In the rows, 128 means zero.
Rows lie near named flat spaces through zero. A row that begins with a name and a colon came from that space; any other row is followed by the name of its block's space that it lies nearest.
q30-q140: [136 126 152 150 136 156 107 103 112 109  95 153 119 124 128 145 111  87
 131 146 104 121 132 135 120 155 100 156]
q30-q140: [149 143 109 122 119 135  94 108 124 130  99 150 149  95 117 137 111 133
 139 118 108  93 153 101  83 159 148 164]
q692-q455: [131 122  82 130 170 160 181  79 107 148 124 144  86  39  78 137 150 114
 117 134 107 173  83  90  52 103 125 114]
q815-q91: [167 101 123 134 120 104 170 131  94 137 151 103  92 137 102 141 116 116
 150 135 149 171  93 130 135 109 111 120]
q692-q455: [104  88 138  78  69  91  91 109 113 148  38 136 150 150 131 125  93 103
 129  93 140 130 108  99 170 131 156 161]
q30-q140: [145 121 105 109 142  93 140 142 162 116 156 143 194 122 115 127 125 143
 100  99 131 108 125 142 157 132 186 119]
q692-q455: [144 144 182 155 132 142 134 127  96 132 132 131  95 140 151 133 145 101
 120 165 130 152 131 153 146 102  73 127]
q815-q91: [188 141 120 144  98 125 168 135  84 134 128 105 117 162  86 172  82 121
 176 120 128 148 115  97 113 159  86 171]
q815-q91: [104 170 103 130  94 146 110  94 126 138  79 153 159  98 117 124 112 146
 135  93  96 103 136  73  70 152 122 175]
q692-q455: [178 135 149 134 109  87 166 107  90 144 129 154 153 108 113 134 127 106
 102 117 132 161  94 132 151  87 116 144]
q659-q404: [124 139 100  65 129 153 128 161 122 180 101  80  91 141 118 153 139 162
 155 128 147 130 158  66 101 139 149 124]
q815-q91: [152  95 113 186 143  96 128 126 132  95 224 116  85  92 137  85 143 143
 147 159 146 135 117 193 102  95 128  80]
q815-q91: [230  90 137 112 149  74 127 144 120 111 157 146 172 129 110 160 105  98
 115 134 143 113 133 172 180 139 183 136]
q30-q140: [121 150  88 111  97 141  92 131 117 161 114  95  88 107 129 117 127 180
 180 125 134 106 166  73  48 142 135 141]
q659-q404: [175 136 152 140 135 103 153 176 130 118 191 105 140 178 137 141 129 138
 130 140 152 130 141 168 179 122 120 113]
q692-q455: [108 102  53  92 149 120  98 109 171 126 124 142 153  57 107 107 132 160
 124 101 119  91 135 104  72 144 218 113]
q659-q404: [ 20 190 130  96  88 144 101 144 152 184 107 101 112 128 188  66 190 206
 114 112 143 123 160  84 104  73 118 100]
q30-q140: [ 96 125 135  90 146 125 134 190 197 100 133 115 212 223 136 151 111 137
 101  94 135  92 143 146 228 177 171 120]
q659-q404: [ 49  93 109 143 138 151 125 101 174  78  94 152 160 143 115 119  99  99
 115  98  98 118  89 134 145 170 134 130]
q659-q404: [ 80 169 120  96 123 148 127 106 144 155  75 159 172  98 130 121 149 141
  88  95 105 119 130  81 113 118 143 143]
q815-q91: [ 70  79 164  77 140 125 142 152 130 158 104  94  77 170 157 116 165 105
 100 148 169 181  99 143 206  73 131  71]
q30-q140: [131  81 105 110 116  95 161 135 120 136 137  99 108 142 103 128 114 125
 144 115 155 164  85 123 148 113 144 109]
q659-q404: [192  32  79 156  99  65 121  85  77 115 156 111  52  69  86 108  86 109
 195 142 154 161  77 144  72 113 148 121]
q692-q455: [159 143 126 155 149 133 166 113 107 132 163 136 107  90 113 130 147 124
 120 145 122 154 112 135  99 100 104 117]
q815-q91: [197 116 116 158 156 111 203 141 107 117 201 112 111 128  87 153 123 118
 137 141 139 169  92 152 132 115 109 110]
q659-q404: [155 109 121  95 154 179 112 168 112 142 107  72  56 173 115 184 110 120
 187 167 140 123 169 100 110 187 122 133]
q815-q91: [148 175 125 200  83 127 132 151 130  86 175 109 154 190 125 133  78 160
 185 111 115  95 148 135 111 184  69 169]
q815-q91: [157 137  94 143 112 111 131  92 113 128 128 153 146  72 100 122 113 137
 137 108 112 121 117 106  73 130 139 153]
q659-q404: [ 35 136 113 110 140 185 102 118 138 162 100 101  46  96 158  92 179 157
 136 152 129 141 142  93  67 100 113  89]
q692-q455: [170 122 208 129 153 125 103 135  98 136 130 145 101 130 172 134 162  83
  95 186 143 140 152 184 180  87 110 114]
q30-q140: [113 192 194 162 144 178 116 114 116 129 109 165 130 124 168 130 161 106
  91 159  98 123 157 142 129 115  63 144]
q659-q404: [101 132 164 164 120 145  96 140 139  95 132 123 120 175 162 118 118 119
 141 146 123 109 147 162 151 151  90 132]
q692-q455: [159 107  99 103 187 121 111 160 171 115 182 123 143 104 129 131 149 149
 115 144 139  92 163 160 129 140 204  89]
q692-q455: [181 144 152 157 154 118 143 119 106 130 177 148 116  84 137 122 161 120
 105 161 129 142 132 165 118  84 114 112]
q659-q404: [ 53 128 110 117 194 197 147  91 155 133  98 154 104  67 120 122 175 109
  81 140  96 149 106 109  91 113 131  94]
q692-q455: [118 106 126 123 120 123  83  85 108 143  97 149  92  60 142  97 145 118
 126 144 126 129 128 124  84  98 142 125]
q30-q140: [141 102  88 125 164 118 178 167 144 130 211  76  85 131 109 125 149 161
 146 142 160 155 113 144 121 108 147  67]
q30-q140: [128 121 121 121 111 101 127 121 128 133 128 134 144 116 128 113 127 135
 121 113 135 130 117 128 134 111 145 127]
q30-q140: [122 146 124 111 109 110 127 129 131 146 121 133 154 121 133 117 136 148
 115 108 132 123 131 113 131 112 142 132]
q815-q91: [ 89 109 167  86 129 174  91 153 109 160  68  83  45 179 162 144 141 109
 153 170 149 143 156 110 148 133 101 118]
[189  95  55 115 145  64 174 122 130 138 203 124 138  51  80 113 138 162
 125 108 151 146  93 131  92  88 201  92]
q30-q140
[214 125 150 163 112  94 113  93  79 119 133 167 134  85 119 135 108  95
 133 144 120 127 127 152 111 119 116 164]
q659-q404
[ 93 141 126 199 128 126 152 147 157  87 218 105 113 152 149  85 141 163
 142 136 133 132 117 177 126 113  86  88]
q815-q91
[156 150 146 124 144 129 197 111 106 143 115 160 164 118  97 161 134  94
  82 114 114 168  88 116 157 104 108 142]
q692-q455
[108 127 134 157  77 131 131 152 111 120 133  76  85 203 133 127  93 142
 191 128 144 140 124 120 131 152  69 140]
q692-q455
[149 124 140 120 158 144 171 138 116 135 132 121 115 142 109 160 133 103
 116 141 130 159 111 129 151 124 113 120]
q692-q455
[159 139  99 166 104  94 145  71  91 141 153 157 115  31 108  92 140 142
 129 121 120 151  96 118  51  75 119 133]
q692-q455
[128 134 136 134  92 136 135 140 102 137 110  95  98 177 123 144 101 129
 170 127 136 142 126 104 127 147  84 150]
q815-q91
[157  91  77 104 168 115 127 127 142 131 161 123 113  71 104 125 141 142
 130 136 138 122 129 131  92 123 194  96]
q692-q455
[  6 124 159  90  68 121 135 143 143 155  63  99 131 209 164  95 135 136
 111  89 151 162  92 101 205  95 102 115]
q815-q91
[137 166  97 122 164 163 119 165 159 129 169 106 128 124 130 139 147 177
 143 139 123  88 183 116  85 160 148 115]
q30-q140
[ 97 135 136  96 115 154  36 111 134 141  53 147 127 107 161 119 129 129
 133 135 113  77 183 103  98 156 154 156]
q815-q91
[164 133 149 147 118 142  88  96  90 128  94 151 105  99 132 139 115  99
 145 153 111 116 148 125  91 142 104 165]
q659-q404
[114 137 165 136 101 122  87 144 131 119 118 124 135 170 167 116 122 130
 135 135 135 106 155 149 160 135 112 138]
q692-q455
[143 152 124 127 154 131 151 131 151 116 142 156 188 121 114 144 131 127
  93 110 110 113 129 133 143 140 146 135]
q815-q91
[142 103 115 100 162 153 137 159 158  97 107 120 168 190  94 189  82 100
 136 114 116 103 134 122 172 212 157 148]
q30-q140
[146 181 146 193 131 142 160 110 106 123 175 145 115  97 134 114 151 136
 121 146 111 145 124 143  89  96  63 129]
q692-q455
[114 123 115 150 183 125 182  71 139 121 156 189 148  26 109 101 177 104
  51 126 104 166  69 153 111  61 142  89]
q659-q404
[110  68  93  69 162 146 114 123 137 143  85 114  92 107 106 145 128 109
 133 135 136 136 120 103 118 144 183 108]
q692-q455
[109 145 152 119 134 180 126 145 124 130  85 112 112 183 131 166 115 109
 142 139 117 126 146 106 143 170  90 150]
q30-q140

Rows lie near named flat spaces through zero. A row that begins with a name and a colon came from that space; any other row is followed by the name of its block's space that it lies nearest.
q187-q616: [161  60 164  98 126  24 137  93  91 116  94 161 129 127 181 116 113 141
 151 171 145 152 187 160 203 141 174 119]
q283-q257: [ 99 202 168 227 136 183  56 149  64 132 164 111 122 104  85 169 152  99
  83  95  83  28 119  97  50 209 117 105]
q429-q845: [114  73 177  97 154 114 150 135 141 134 122 111 128  96 174 137 121 189
 149 150 168 130 126 147 155  85 109 129]
q187-q616: [118 111 111 161 111 151 119 128 122 136 177 112 123 135 129 106 128 121
 114 132 105 137 123 129  94 131 126 127]
q46-q632: [121 119 116  92 121  52 150 131 138 111 127 148 157 152 126 154 117 171
 128 106 171 123 128 123 148  81 102 171]
q357-q798: [135 119 170 197 126  76  79 113  44 115 134 146  98 125 147 133 115 101
 125 148 114  88 174 162 117 199 180  97]
q357-q798: [120  98 197 179 152  87  87 101  79 160 129 128  95  89 193  93 141 126
 110 187 113 106 135 158 134 147 168  92]
q283-q257: [130  84 204  61 170 102 160 127 161 155  77 112 155  73 185 140 149 203
 147 163 163 130 114 125 212  62  91 130]
q187-q616: [114 142 174  93 193 227 132 131 153 128  62 122  67  68 145 122 122 108
 152 153 153 128 121 141 107 173 173  74]
q187-q616: [118  97 139 121 148 122 141 129 142 129 114 123  88 120 167 110 102 142
 156 156 167 150 120 177 128  98 149 117]
q283-q257: [141 193 114 150 136 179 123 156 142 123  90 115 106 134  94 152 120  97
 158 108 130 117 105 148 124 129 123 114]
q46-q632: [127 105 125 125 125 108 129 106 142 160 141 126 133 124 160  82 148 131
 106 159 110 154 111 123 143  96 129 131]
q46-q632: [143 105 102 102 110  85 138  97 132 134 131 153 142 146 140  91 136 115
 111 144 113 164 143 114 151 126 149 138]
q429-q845: [153  94 184 211 113  71  83 100  80 197 153 102 142 103 195  74 174 125
 104 199  53 124 120 147 190 104 124 103]
q46-q632: [105 128 148 132 141 106 134 150 141 136 137 111 138 121 140 154 126 180
 131 118 163 103  97 138 128  68  83 150]
q429-q845: [124 148 151 117 146 159 116 111 139 161 115 126 142  95 133 107 170 117
  92 143  94 120 110  84 135 141 125 116]
q283-q257: [111  80 108 123 116 174 143 127 153 142 184 102 130 124 142  93 131 142
 117 140 113 163 117 120  98 108 115 131]
q429-q845: [155 111 112  97 101 144 144 120 137 129 139 124 179 133 108 127 151 126
 121 119  87 152 149  83 163 141 107 138]
q46-q632: [104 148 198 118 175  11 120 133 121 141  76 148 131 106 172 168 131 195
 124 136 200  67  97 150 170  56 103 152]
q187-q616: [141  90 148  65 147  87 155 105 149 135  83 146 132 113 168 109 130 149
 140 160 152 160 139 133 185 104 145 127]
q429-q845: [132 126 115 215 110 125 104 141 105 140 160 103  87 148 145 106 106 106
 150 148 116 134 113 195 107 107 138 112]
q357-q798: [112 140 145  67 174 128 147 120 164 128  69 150 104 104 147 125 125 139
 131 139 177 133 112 127 134 114 149 124]
q429-q845: [105 171  39 157 118 218 145 180 159  73 148 114  56 181  69 151  53  91
 182  75 182 146 108 191  23 129 143 129]
q357-q798: [114  99 190 155 160 110 103 105 111 170 123 120  99  82 195  86 147 136
 110 188 119 120 114 149 138 120 152  97]
q46-q632: [129  74 222 239 136 109  76 120  73 199 168  72 110  75 218  83 159 148
 120 211  74 106 110 179 159 100 120  84]
q357-q798: [119 131 157 154 150 194 118 153 112 109 119 107  85 104 124 153 103 120
 161 126 143 107 138 161  93 170 145  93]
q429-q845: [172  96 161 125  98  62 113  86  93 166 135 135 204 115 150 104 189 130
  88 160  48 132 159  73 219 141 112 131]
q46-q632: [129 150 169 133 143  67 119 148  88  90  90 146 129 130 117 201 103 155
 154 100 178  69 153 150 145 144 123 135]
q357-q798: [146 112  84 202  60 211 125 169 122 133 228  58 170 157  83 140 133 127
 142  97  56 141 124 122 108 117  57 138]
q429-q845: [135 144 117 146 122 223 120 127 154 168 146  93 136 107 118  91 166  97
 109 142  63 149  98  96 121 133 112 107]
q357-q798: [148 160  88 139 102 107 116 121  97  92 123 162 127 168  84 142 112  80
 127  99 116 123 165 122 113 188 161 131]
q283-q257: [128 102 158   9 156  67 171 110 153 106  70 170 169 110 138 160 133 182
 126 119 183 128 155  85 185 119 122 156]
q187-q616: [121 142 126  97 145 143 144 133 162 135 105 127 128 119 128 129 133 139
 131 125 146 134 104 121 135  99 116 134]
q187-q616: [126 143 158  86 173 141 143 134 151 121  57 137  97 101 143 143 115 135
 159 138 175 126 121 150 148 123 147 110]
q187-q616: [143 204 154  44 172 126 148 136 165 118  16 156 155 106  95 185 148 137
 140  98 164  97 115  87 187 125 110 137]
q46-q632: [120 141 157 151 133 120 124 168 102  95 128 115 131 129 107 202 102 164
 160  90 166  75 139 150 119 130  96 137]
q283-q257: [102 153 126 116 130 146 114 126 108 102 151 151 146 126  85 159 136 123
  86  86 124  85 148  70  72 195 130 139]
q357-q798: [122  89 152 142 107 107 147 180 114 100 175  87 175 137 116 208 105 214
 166  86 162  93 138 144 144  78  43 165]
[154 111 112  78 132 101 167 126 168 127  78 134 124 140 148 117 112 138
 171 146 160 178 124 160 189  74 132 134]
q283-q257
[121 115  83 144 103 150 128 123 129 121 174 127 120 153 115 102 118 106
 116 122 111 152 133 126  85 142 141 132]
q283-q257
[101 142 214 180 157 153  84 140  90 158 148  98 141  70 142 156 165 157
  94 133 103  50 112 102 112 150  94 109]
q283-q257
[146 158 166 118 137   0 104 104  68 102  70 190 144 136 126 170 129 124
 115 119 150  75 173 120 173 173 161 137]
q283-q257
[114 164 140 180 120 104  80 121  65 114 155 150 131 134 100 150 136 102
  86 104 104  67 151 102  81 201 146 126]
q283-q257
[157 143  91  93 112 126 134 107 113  88  97 172 126 155  89 131 114  74
 134 110 118 148 180 109 130 207 181 120]
q46-q632
[108  90 196  61 172  99 148 118 143 137  95 135 146  78 172 142 143 192
 120 147 169 112 129 106 165 105 114 133]
q429-q845
[120 162 137 131 138 157 129 166 119  88 113 123 122 130  87 197 102 140
 157  81 164  86 136 136 103 151 110 131]
q46-q632
[139 140 151 180 119 180 109 168  78  85 139 104 116 127  89 194  98 119
 171  94 125  84 167 153 102 196 124 104]
q46-q632
[ 97 128 120 157 148 149 134 161 139 107 133 112  62 136 139 140  74 140
 170 124 193 125 105 202  73  96 139 121]
q429-q845
[109 140 118 170 134 131 124 157 129 117 139 112  87 143 130 142  93 136
 156 119 167 117 104 185  91  95 124 129]
q187-q616
[170 188 125 199 115  43  88 125  73 119  75 156  98 165 122 140 110  72
 155 135 123 104 142 189 165 145 170 112]
q283-q257
[112 158 183 181 152 192  98 154 118 157 135  84 124  83 130 149 153 139
 122 131 105  78  94 125 112 128  93 104]
q283-q257
[130 179 158 204 141 186  94 159 117 154 120  86 105 106 123 143 139 111
 143 132 103  91  91 156 119 122 107  98]
q283-q257
[113 147 125  38 172 158 174 132 217 150  67 127 130 103 141 119 142 160
 135 133 174 157  72 111 156  50 102 143]
q187-q616
[150 183 102 204 100 137  78 108  97 161 145 130 128 144 108  87 164  52
  88 139  44 122 116 111 118 166 148 109]
q429-q845
[141 188  97 233  99 122  75 134  73 120 147 134  93 166  95 126 115  56
 125 116  90 100 132 162  85 177 161 109]
q283-q257
[156 122  70 124  79 108 145 136 117  86 148 140 150 183  84 150 100 112
 152  92 124 151 166 132 133 145 126 150]
q429-q845
[116 156 125 119 139 158 135 153 138 107 118 124 124 129  99 167 114 137
 142  96 155 106 121 126 105 131 112 134]
q46-q632
[140 155 118 175 126 169  92 111  92 123 121 141  81 129 116 100 123  50
 122 143  89 129 151 141  90 214 196  83]
q357-q798
[120  94  71  90 121 248 181 151 216 141 157  79 116 130 126  89 117 136
 159 132 130 207  87 137 105  67  98 129]
q283-q257
[106 127 146  57 177 144 158 120 192 153  80 131 116  92 162 106 142 158
 124 151 169 148  85 118 145  73 124 130]
q357-q798
[142 175 141  85 165  91 115  84 126 131  36 188 100 114 138 102 142  75
 109 153 134 128 139 114 153 178 203 103]
q46-q632
[112 121 100 217  97  99 108 156  96 114 193 108  99 170 127 137  87 133
 146 115 144 114 118 192  77  98 118 141]
q187-q616
[117 142 118  88 142 200 146 135 166 129 120 119 133 111 107 129 139 127
 123 114 127 138 113  94 110 135 116 126]
q429-q845

Rows lie near named flat spaces through zero. A row that begins with a name and a colon came from that space; any other row is followed by the name of its block's space that it lies nearest.
q309_q163: [195 149 167 147  94 155 171 127 171 108 110 105 173 229 128 133 114 125
 101 120  92 107 132 117 144 126 147 115]
q496_q294: [119  89 123 126  87 128 141 151 116 136 135 115  96  98  91 139 103 132
 216 115 153 132 114 115 118 111  85 143]
q459_q610: [ 62  77  98 124 147 112 109 147 146 173 175 114  56  93 119 197 161  81
 150 146 154  84 164 135 144  77  65  97]
q459_q610: [144 136 130 132 123 146 149 137 110 130 124 114 158 154 149 138 107  96
 108 135 114 121 131 108 161 127 149 145]
q309_q163: [116 105 122 114 115 136 126 160  61 160 126 163 126 120 179 128 132 124
 117 122 154 169 102 143 147 138 121 169]
q358_q50: [183  98 156 142 127 175 175 135 205 105 141  81 164 233 157 146 124 100
  95 141 137 113 152 102 170  69 120  88]
q243_q81: [ 77 110  92 116 173 134 135 147  98 120 149  83 130  54 116 135  91  63
 168 163 151 100 175  74 147  78 134 127]
q459_q610: [131 135 144 130 128 112 114 114 183 128 134 145  89 146 114 150 171 148
 105 121 126  99 149 163  96 123 105  84]
q358_q50: [ 63 172 124 133 193  73  85 113 132 109 103 131 160  87  52  31 158 192
 153 141  84 126 152 146  49 150 167  85]
q243_q81: [140 124 134 128 107 129 133 127 136 125 127 130 113 126 116 135 122 137
 148 118 133 127 121 129 119 129 115 130]
q309_q163: [136 156 138 127 124 110 111 107 142 118 115 153 114 118 110 117 145 163
 118 115 117 127 123 153  91 156 134 119]
q496_q294: [116 186 152 133 120  98 138 143 119 117  95 129 146 132  59 101 127 142
 151 126  74  74 171 135  69 144 159 103]
q496_q294: [178  97 172 126  87 139 132 136 166 129 115 177 118 207 163 105 174 205
 105  94 160 186  85 185  99 135  93 115]
q309_q163: [151 139 151 126 110 142 163 150 142 115 122 115 130 158 120 153 117  98
 124 131 125  81 172 116 121 100 130 107]
q309_q163: [145 151 128 122 135 130 125 105 144 107 129 132 113 105 131 144 123 119
 106 129 134 110 143 125 120 132 138 122]
q496_q294: [151 101 146 134  82 129 134 136 140 136 121 142 117 160 117 115 134 175
 165 101 138 163  86 148 113 138  96 136]
q210_q787: [149 171 102 114 108 101  60  48 113 146 138 213  32  40 173 195 157 153
  56  94 141 151  65 186 125 222 118 180]
q358_q50: [134 168 122 112 107 122 127 127  68 127 113 159 108  69 134 148 104 110
 123 118 126 115 128 128 116 165 150 169]
q243_q81: [230 106 165 128  25 160 168 111 181  87 119 131  84 149 106 154  86 171
 193  79 170 147  81 122 105 130  81 144]
q309_q163: [102 132 135 122 122 104 117 145 115 139 119 152 107 110 101 116 149 153
 151 120 127 121 137 154  86 134 116 117]
q243_q81: [149 116 127 123 120 116 100  75 205  95 145 140  56  79  99 143 143 177
 154 108 169 135 112 147  84 128  84 100]
q210_q787: [159 101 154 106 107 164 176 175 111  96 116 127 140 133 148 110  98 119
 156 126 185 139 154 107 109  80 123 126]
q358_q50: [148  64 110 142 136 156 135 100 185  95 151  66 151 132 114  93  91 151
 195 132 162 186  81  80 161  94 102 129]
q309_q163: [146 137 114 164 159 125 108  54 217  98 139  69 166 158  86  99 119 157
 133 136  82 140  95 101 153 142 144 106]
q358_q50: [ 37 114 106 142 169  85 101 152 108 159 129 103 153 111  62  71 147 149
 193 146  89 127 136 129 107 122 126 108]
q210_q787: [150 110 134 116 101 150 148 147 102 126 126 140 120 123 158 140 109 117
 135 119 162 146 118 122 137 120 118 153]
q243_q81: [184 132 144 124 116 155 142 109 153 102 125 137 134 155 168 136 121 132
  86 120 149 145 117 127 140 129 136 131]
q243_q81: [208 117 151 125  88 163 152 102 175  86 125 130 118 151 149 137 105 150
 125 106 165 154 100 120 129 125 115 134]
q210_q787: [166 157 137 108 117 139 128 111 120 110 123 170  95 101 172 164 129 116
  71 117 156 120 137 144 118 145 139 140]
q210_q787: [118 115 140 130 129 141 160 172 120 136 127 104 155 169 127 130 123  95
 135 143 122 101 165 112 139  89 130 111]
q459_q610: [ 48 113 107 136 138  82  90 145 128 197 154 139  68 115  97 179 185 114
 137 134 102  81 149 168 123 126  82 102]
q210_q787: [190 161 164 109 128 176 188 154 126  84 112 126 161 169 185 152 101  66
  53 142 148  84 197 102 137  89 171 113]
q459_q610: [ 92 125 123 134 145  91  92 109 168 136 136 137  93 110  82 117 169 170
 149 124 119 120 130 160  87 134 102  92]
q496_q294: [112 144 118 133 128 118 116 130  88 156 122 141 141 131 140 129 133 122
 108 128  99 135 110 137 147 160 144 155]
q309_q163: [189 158 143 135 119 152 145  95 162  98 122 119 148 165 151 145 111 117
  78 125 116 120 125 115 149 140 154 130]
q496_q294: [122 153 148 128 110 109 131 148 109 137 105 150 133 143 103 112 141 149
 135 117 102 113 138 151  91 146 137 123]
q243_q81: [148 115 128 133 147 142 125 106 157 105 129 115 157 147 143  93 125 152
 118 131 139 167 105 119 138 124 137 124]
q243_q81: [ 74 127 109 134 173 124 128 160  77 152 126 103 187 136 134  94 123  96
 124 158  98 129 145 106 159 117 162 135]
q358_q50: [117 146 144 126 148 104 101 119 155 136 122 168 112 150 134 118 187 166
  77 123 119 124 140 180  90 142 126  91]
q210_q787: [193 142 129 119  99 165 145 107 105 112 125 144 131 126 193 161  93 103
  79 116 150 153  96 113 170 153 148 179]
q496_q294: [128 160 102 147 165 129 124  80 157  99 137  69 162 107  95 125  90  97
 130 151  86 101 137  76 160 133 166 126]
q496_q294: [169 148 190 124 108 123 169 137 227  47 100 108 118 151  29  86 126 182
 195 116 140  68 204 127  10  74 117  33]
q459_q610: [ 98  84 122 109 128 114 107 136 163 143 160 154  32  81 127 179 171 130
 145 124 190 108 155 162  94  88  58  90]
q459_q610: [162 130 129 127 125 162 159 132 108 106 121 104 174 143 157 119  83  99
 119 135 133 142 123  88 165 120 158 155]
q358_q50: [174 193 141 109  93 147 163 137  67 108 103 150 127  99 153 173  80  70
  90 122 120  80 161 108 130 152 174 167]
[163 109 128 142 119 143 122  94 167 122 135 119 142 166 147 119 128 157
 117 118 130 173  76 128 157 142 120 138]
q496_q294
[202 119 175  76  50 164 162 172  86 121 114 231  43 113 223 195 140 124
  74  88 231 138 140 180  89 121  91 153]
q459_q610
[112 139 138 122 113 114 124 156  85 156 113 164 125 137 137 125 149 137
 115 119 116 129 127 159 112 149 130 139]
q496_q294
[158 151 138 136 126 143 145 120 127 110 113 114 173 161 135 109 107 125
 109 130 105 133 122 110 143 140 162 138]
q459_q610
[132 160 145 115  86 107 116 146  48 146  88 200 126 110 135  93 136 181
 130  95 120 170  86 173  85 195 144 176]
q459_q610
[127 103 126 136 141 130 122 117 164 121 137 111 136 145 121 108 137 150
 141 131 136 149 115 126 130 113 114 111]
q358_q50
[159  95 132 135 106 168 174 151 114 105 121  79 186 157 128  94  67 116
 184 131 140 162 106  72 162 101 137 155]
q243_q81
[182 126 146 109 114 162 156 128 127  77 114 136 138 114 155 107  93 137
 130 119 179 156 127 109 112 114 140 139]
q210_q787
[127 133 127 123 135 131 136 129 139 116 134 117 115 110 120 147 120 103
 130 136 136  97 159 115 123 108 128 113]
q309_q163
[170 175 168 126 135 143 159 135 159 101 109 133 155 193 148 140 140 106
  51 136 107  76 188 134 115 114 165  88]
q358_q50
[137 148 121 102 129 113 100  85 177 108 154 168   8  36 130 216 153 111
  96 119 179  70 171 157  85 121  91  97]
q243_q81
[100 118 112 132 165  91  69  72 198 116 145 140  80  82  90 104 174 196
 142 122 141 149 109 162  82 139  98  88]
q243_q81
[146 115 132 127 118 139 131 124 143 130 135 134 116 145 149 146 135 127
 112 123 142 135 119 135 140 124 114 128]
q358_q50
[213 160 186 141  69 157 181 143 150 114  95 134 172 249 145 135 121 134
  83 108  93 110 130 137 132 140 151 124]
q309_q163
[112 127 107 124 148 118  99 104 119 130 136 140 114  84 137 121 133 140
 123 128 139 153 106 134 130 146 129 142]
q309_q163
[ 97 166 120 148 124 103 118 139  66 170 106 129 179 154 109 104 127 128
 124 129  48 128 104 133 148 183 167 164]
q459_q610
[128  81 134 132 119 149 160 163 123 114 123  88 171 151 107  77  95 140
 203 132 147 162 117  93 132  89 118 130]
q210_q787
[123  85 110 110 126 154 144 152  95 127 146 119 110  84 160 149  98  89
 154 136 185 143 131  99 154  92 108 152]
q459_q610
[170 104 136 108 126 157 143 116 151  74 129 130 116  94 148 108 103 147
 146 121 198 164 124 111 107 100 119 126]
q459_q610
[168 174 143 116 131 129 123  95 141  86 109 156 124 106 138 117 126 150
  87 118 135 128 134 139  94 154 158 125]
q358_q50
[100 107 113 117 138 129 126 149  99 141 139 128 114  95 139 138 124 104
 142 137 151 129 138 121 137 109 116 136]
q309_q163
[135 103 125 127 162 128 113  86 216  75 144 102 108  97  94  96 133 170
 163 132 168 142 135 117  91  92 105  78]
q459_q610
[ 67  63  71 107 125 138 131 166  57 162 171 103  68  14 136 191  82  45
 207 146 190 119 136  81 174  82  80 173]
q496_q294
[ 71  90  45 132 210 120  60  57 131 129 176  94 119  20 145 112 116 122
 140 155 155 192  72  93 187 138 125 159]
q309_q163
[ 76 108 116 133 146  96  91 131 128 161 136 144 111 120 110 108 171 163
 144 127 121 146 113 162 110 137 104 115]
q358_q50
[162 164 143 115 102 138 142 131 104 127 117 162 109 127 163 172 124 101
  76 118 131 102 144 140 128 146 143 144]
q358_q50
[ 94 123 126 150 155 107 104 130 123 152 115 123 189 180 114  54 157 180
 130 132  81 175  91 146 131 154 146 125]
q243_q81
[150 122 112 124 115 143 134 108 115 102 129 111 129  79 123 120  79 126
 168 123 149 155  98  92 140 136 133 164]
q358_q50
[143 113 137 122 114 148 153 152 114 122 125 123 139 141 144 128 111 113
 136 129 147 133 135 114 136 108 127 135]
q210_q787
